Below is a small trained network, with its code and all its weights. Each question gives an input and a class and asks what happens when units are switched off, that is, made to give their printed mean instead of their output.

import numpy as np


def w(rows, s, z=0):
    codes = np.array(rows[::2]) - 128.0
    scale = np.full(codes.shape[1], s)
    scale[-1] = z or s
    return codes * scale


def f(y):
    return y / 2 * (1 + np.tanh(0.7978845608 * (y + 0.044715 * y**3)))


def log_softmax(a):
    a = a - a.max(-1, keepdims=True)
    return a - np.log(np.exp(a).sum(-1, keepdims=True))


def net(x, mask):
    res = np.array(x, float).reshape(1, 3) / 4 @ E
    y = f(res @ A[0][:, :-1].T + A[0][:, -1])
    res = res + np.where(mask, y, B[0][:, -1]) @ B[0][:, :-1]
    return log_softmax(res[-1] @ U[:, :-1].T + U[:, -1])


A, B = {}, {}
E = w([
[92,101,191,154,144,27],'x0',
[251,165,83,125,146,114],'x1',
[135,197,167,75,44,142],'x2',
],0.011)
A[0] = w([
[138,109,111,116,131,209,112],'neuron 0',
[157,92,100,171,167,130,155],'neuron 1',
[179,121,125,104,90,130,82],'neuron 2',
[161,111,80,88,230,83,115],'neuron 3',
[108,145,138,113,143,77,61],'neuron 4',
[113,105,128,178,191,249,166],'neuron 5',
[77,112,156,116,159,46,145],'neuron 6',
[137,106,102,147,87,102,68],'neuron 7',
[104,131,156,114,94,151,61],'neuron 8',
[123,134,147,96,128,121,48],'neuron 9',
[164,101,156,158,171,52,138],'neuron 10',
[156,101,77,145,174,88,88],'neuron 11',
[74,141,158,131,102,84,166],'neuron 12',
[115,124,138,104,150,82,53],'neuron 13',
[126,88,109,130,100,57,124],'neuron 14',
[244,130,92,158,151,118,108],'neuron 15',
[104,136,119,153,77,128,67],'neuron 16',
[100,74,73,92,144,164,31],'neuron 17',
[74,102,72,91,167,223,154],'neuron 18',
[223,195,104,103,95,200,80],'neuron 19',
[111,107,117,173,140,167,120],'neuron 20',
[102,165,176,98,58,134,162],'neuron 21',
[107,131,117,133,125,95,3],'neuron 22',
[118,134,81,140,118,180,25],'neuron 23',
],0.015,0.0034)
B[0] = w([
[127,131,82,169,106,99,183],'neuron 0',
[120,77,124,84,135,119,180],'neuron 1',
[134,121,158,151,127,148,162],'neuron 2',
[167,76,134,71,149,123,190],'neuron 3',
[124,174,105,155,155,82,150],'neuron 4',
[79,93,75,138,108,124,209],'neuron 5',
[112,145,185,178,83,105,215],'neuron 6',
[143,127,139,123,123,125,124],'neuron 7',
[139,133,138,92,179,124,160],'neuron 8',
[123,137,127,152,182,110,130],'neuron 9',
[164,129,111,135,102,50,198],'neuron 10',
[143,89,134,75,154,133,177],'neuron 11',
[59,196,174,121,109,108,198],'neuron 12',
[139,158,116,159,142,101,147],'neuron 13',
[135,138,132,154,121,104,164],'neuron 14',
[184,233,80,60,154,151,223],'neuron 15',
[129,152,126,118,170,121,141],'neuron 16',
[103,135,94,159,171,124,161],'neuron 17',
[72,152,55,150,119,110,215],'neuron 18',
[165,100,166,195,108,252,253],'neuron 19',
[93,106,135,147,136,104,159],'neuron 20',
[80,114,165,89,152,164,215],'neuron 21',
[148,145,129,161,160,119,129],'neuron 22',
[129,122,104,175,112,115,161],'neuron 23',
],0.033,0.013)
U = w([
[76,81,10,127,120,106,109],'0',
[80,165,159,63,169,118,252],'1',
[217,163,117,153,105,223,207],'2',
[173,60,98,69,120,40,31],'3',
[188,185,172,192,62,35,133],'4',
[191,96,111,202,191,114,4],'5',
[254,119,68,29,131,83,133],'6',
],0.0081,0.0028)

Each question gives the input, the list of numbers given to net, and the class t.
The units are the neurons (one row each of A and B). Each row of codes is followed by its name. A weight is (code - 128) times the scale printed after its matrix; where a second scale follows, it is the last column's (A, B and U).
mask holds one flag per neuron, in row order. A switched-off neuron (its flag False) gives its mean, the last column of its row in B, instead of its output. The means were averaged over made-up inputs and are rounded, as every weight is.
A unit's drop is (log p(t) with every unit on - log p(t) with that unit switched off) / (log p(t) with every unit on - log p(t) with every unit switched off).
The circuit of an input: a set's keep is (log p(t) with only the set's units on - log p(t) with every unit switched off) / (log p(t) with every unit on - log p(t) with every unit switched off). Starting from the 12 units with the biggest drops (on a tie, the unit counted first), units are removed one at a time, each time the one whose removal leaves the highest keep (on an exact tie, the one counted first), for as long as the keep stays at least 0.8.
units of the circuit, in order: the units of the circuit, biggest drop first
k most important neurons: the k neurons with the biggest drops, biggest first
drop when u is switched off: that unit's drop, to one decimal
input [-3,-8,3], class 1: units of the circuit, in order => (neuron 21)
input [-5,3,-4], class 0: 3 most important neurons => (neuron 5; neuron 18; neuron 1)
input [-3,-7,3], class 1: 4 most important neurons => (neuron 21; neuron 8; neuron 12; neuron 10)
input [-6,5,-8], class 6: 3 most important neurons => (neuron 15; neuron 3; neuron 11)
input [-6,3,-4], class 0: 2 most important neurons => (neuron 5; neuron 18)
input [-6,-2,2], class 0: 4 most important neurons => (neuron 18; neuron 15; neuron 5; neuron 0)
input [7,-4,5], class 4: 3 most important neurons => (neuron 6; neuron 15; neuron 14)
input [7,6,1], class 6: 2 most important neurons => (neuron 15; neuron 3)
input [4,-1,3], class 4: 3 most important neurons => (neuron 6; neuron 15; neuron 11)
input [3,-1,3], class 1: 4 most important neurons => (neuron 21; neuron 10; neuron 19; neuron 0)
input [4,4,3], class 4: 2 most important neurons => (neuron 19; neuron 3)
input [4,3,7], class 1: 3 most important neurons => (neuron 21; neuron 15; neuron 12)
input [-8,-8,8], class 0: 2 most important neurons => (neuron 18; neuron 0)
input [6,-2,4], class 4: units of the circuit, in order => (neuron 6)
input [6,4,0], class 4: drop when neuron 6 is switched off => 1.6
input [3,7,2], class 6: drop when neuron 10 is switched off => 0.5
input [6,-4,-8], class 4: drop when neuron 6 is switched off => 0.8
